Below is a small trained network, with its code and all its weights. Each question gives an input and a class and asks what happens when units are switched off, that is, made to give their printed mean instead of their output.

import numpy as np


def w(rows, s, z=0):
    codes = np.array(rows[::2]) - 128.0
    scale = np.full(codes.shape[1], s)
    scale[-1] = z or s
    return codes * scale


def f(y):
    return np.maximum(y, 0)


def log_softmax(a):
    a = a - a.max(-1, keepdims=True)
    return a - np.log(np.exp(a).sum(-1, keepdims=True))


def net(x, mask):
    res = np.array(x, float).reshape(1, 8) / 4 @ E
    y = f(res @ A[0][:, :-1].T + A[0][:, -1])
    res = res + np.where(mask, y, B[0][:, -1]) @ B[0][:, :-1]
    return log_softmax(res[-1] @ U[:, :-1].T + U[:, -1])


A, B = {}, {}
E = w([
[131,127,128,132,130,131,127],'x0',
[107,164,175,36,163,179,45],'x1',
[127,129,130,129,129,127,127],'x2',
[2,110,225,166,103,156,138],'x3',
[78,150,37,108,83,214,148],'x4',
[183,104,174,68,111,201,208],'x5',
[76,3,81,129,253,182,144],'x6',
[70,179,111,4,147,43,189],'x7',
],0.011)
A[0] = w([
[180,124,204,120,192,128,180,108],'neuron 0',
[138,127,150,63,169,143,63,59],'neuron 1',
[205,94,47,81,170,107,87,23],'neuron 2',
[174,82,66,177,98,85,190,18],'neuron 3',
[214,164,70,115,143,125,119,70],'neuron 4',
[114,176,148,89,205,143,68,63],'neuron 5',
[119,134,123,178,129,97,200,25],'neuron 6',
[91,166,50,115,95,201,137,40],'neuron 7',
[116,134,140,158,174,58,89,95],'neuron 8',
[83,89,127,146,206,122,131,58],'neuron 9',
[116,119,108,109,213,165,156,22],'neuron 10',
[66,157,67,161,162,74,55,76],'neuron 11',
[130,82,84,136,250,163,151,3],'neuron 12',
[124,187,135,79,180,133,216,27],'neuron 13',
[155,137,133,125,145,199,44,50],'neuron 14',
[60,194,106,65,194,51,177,7],'neuron 15',
[94,126,84,121,122,159,141,89],'neuron 16',
[140,161,150,59,109,181,54,5],'neuron 17',
],0.011,0.006)
B[0] = w([
[171,43,94,50,83,128,71,203],'neuron 0',
[95,116,75,186,137,72,205,205],'neuron 1',
[46,131,182,110,160,150,90,232],'neuron 2',
[93,116,117,167,167,81,207,207],'neuron 3',
[67,159,219,96,137,174,101,228],'neuron 4',
[95,88,110,152,133,63,196,211],'neuron 5',
[57,108,112,132,140,87,185,170],'neuron 6',
[167,2,116,99,91,23,17,213],'neuron 7',
[176,40,101,53,78,144,84,200],'neuron 8',
[132,210,168,119,106,88,105,217],'neuron 9',
[139,170,129,127,53,114,154,203],'neuron 10',
[171,91,122,63,57,236,208,220],'neuron 11',
[156,222,126,146,54,114,117,251],'neuron 12',
[167,115,128,179,145,182,125,191],'neuron 13',
[138,157,101,177,219,119,184,218],'neuron 14',
[167,164,129,225,206,189,77,233],'neuron 15',
[151,73,132,104,104,108,60,179],'neuron 16',
[109,141,88,151,134,84,213,210],'neuron 17',
],0.0086,0.011)
U = w([
[185,254,137,145,43,40,114,101],'0',
[93,90,77,150,174,51,192,80],'1',
[203,105,115,247,184,175,78,123],'2',
[171,53,99,85,132,37,48,88],'3',
[183,87,87,60,99,207,186,143],'4',
[2,123,219,114,136,139,86,129],'5',
[142,125,111,123,126,107,111,249],'6',
],0.012,0.014)

Each question gives the input, the list of numbers given to net, and the class t.
The units are the neurons (one row each of A and B). Each row of codes is followed by its name. A weight is (code - 128) times the scale printed after its matrix; where a second scale follows, it is the last column's (A, B and U).
mask holds one flag per neuron, in row order. A switched-off neuron (its flag False) gives its mean, the last column of its row in B, instead of its output. The means were averaged over made-up inputs and are rounded, as every weight is.
A unit's drop is (log p(t) with every unit on - log p(t) with that unit switched off) / (log p(t) with every unit on - log p(t) with every unit switched off).
The circuit of an input: a set's keep is (log p(t) with only the set's units on - log p(t) with every unit switched off) / (log p(t) with every unit on - log p(t) with every unit switched off). Starting from the 12 units with the biggest drops (on a tie, the unit counted first), units are removed one at a time, each time the one whose removal leaves the highest keep (on an exact tie, the one counted first), for as long as the keep stays at least 0.8.
circuit, biggest first: the units of the circuit, biggest drop first
most important unit: the unit with the biggest drop
k most important neurons: the k neurons with the biggest drops, biggest first
drop when u is switched off: that unit's drop, to one decimal
input [-3,7,6,2,-8,4,1,-4], class 3: most important unit	neuron 0
input [6,7,2,-4,-7,7,7,-1], class 0: 3 most important neurons	(neuron 12; neuron 10; neuron 9)
input [8,6,-1,-7,4,-6,-5,0], class 5: circuit, biggest first	(neuron 4; neuron 2)
input [5,2,-2,1,-4,1,-1,-1], class 3: 2 most important neurons	(neuron 11; neuron 15)
input [4,3,3,7,0,7,-4,-7], class 2: 3 most important neurons	(neuron 11; neuron 14; neuron 4)
input [-1,-7,-2,-5,-3,4,6,-4], class 1: 3 most important neurons	(neuron 3; neuron 6; neuron 2)
input [-8,-4,3,5,8,0,-4,8], class 2: circuit, biggest first	(neuron 15; neuron 13)
input [-1,8,-7,1,-4,-5,8,-6], class 0: 2 most important neurons	(neuron 12; neuron 9)
input [-3,-8,-3,8,-8,1,-7,2], class 1: circuit, biggest first	(neuron 6; neuron 12)
input [-2,4,-2,3,-1,-5,7,1], class 0: circuit, biggest first	(neuron 9; neuron 12)
input [7,7,-4,3,-3,-8,-7,7], class 4: circuit, biggest first	(neuron 11; neuron 8)
input [1,-6,-4,0,8,6,1,6], class 3: 2 most important neurons	(neuron 7; neuron 16)
input [7,4,7,4,4,-5,8,8], class 0: circuit, biggest first	(neuron 12; neuron 10)
input [-4,-1,-4,2,-8,-6,-7,0], class 3: most important unit	neuron 8
input [-8,-5,5,-2,-8,-4,6,-3], class 3: 2 most important neurons	(neuron 8; neuron 0)
input [-7,-7,1,-1,5,-3,5,-5], class 1: 3 most important neurons	(neuron 3; neuron 15; neuron 6)
input [4,-1,-8,6,3,-4,-5,1], class 6: 2 most important neurons	(neuron 12; neuron 4)
input [1,4,1,-4,-8,5,-3,5], class 3: 2 most important neurons	(neuron 0; neuron 11)
input [-4,-2,1,2,-7,7,4,8], class 2: 2 most important neurons	(neuron 15; neuron 13)
input [6,-4,7,-2,-5,-6,6,7], class 2: circuit, biggest first	(neuron 15)
input [0,-6,-4,3,7,-1,8,-2], class 0: 2 most important neurons	(neuron 12; neuron 9)
input [7,7,-3,7,-8,0,-5,1], class 3: circuit, biggest first	(neuron 0; neuron 8; neuron 4)
input [-5,3,-1,-7,3,-5,-1,3], class 5: circuit, biggest first	(neuron 2; neuron 4)
input [-6,8,-6,-6,-5,8,5,-1], class 1: drop when neuron 5 is switched off	0.2
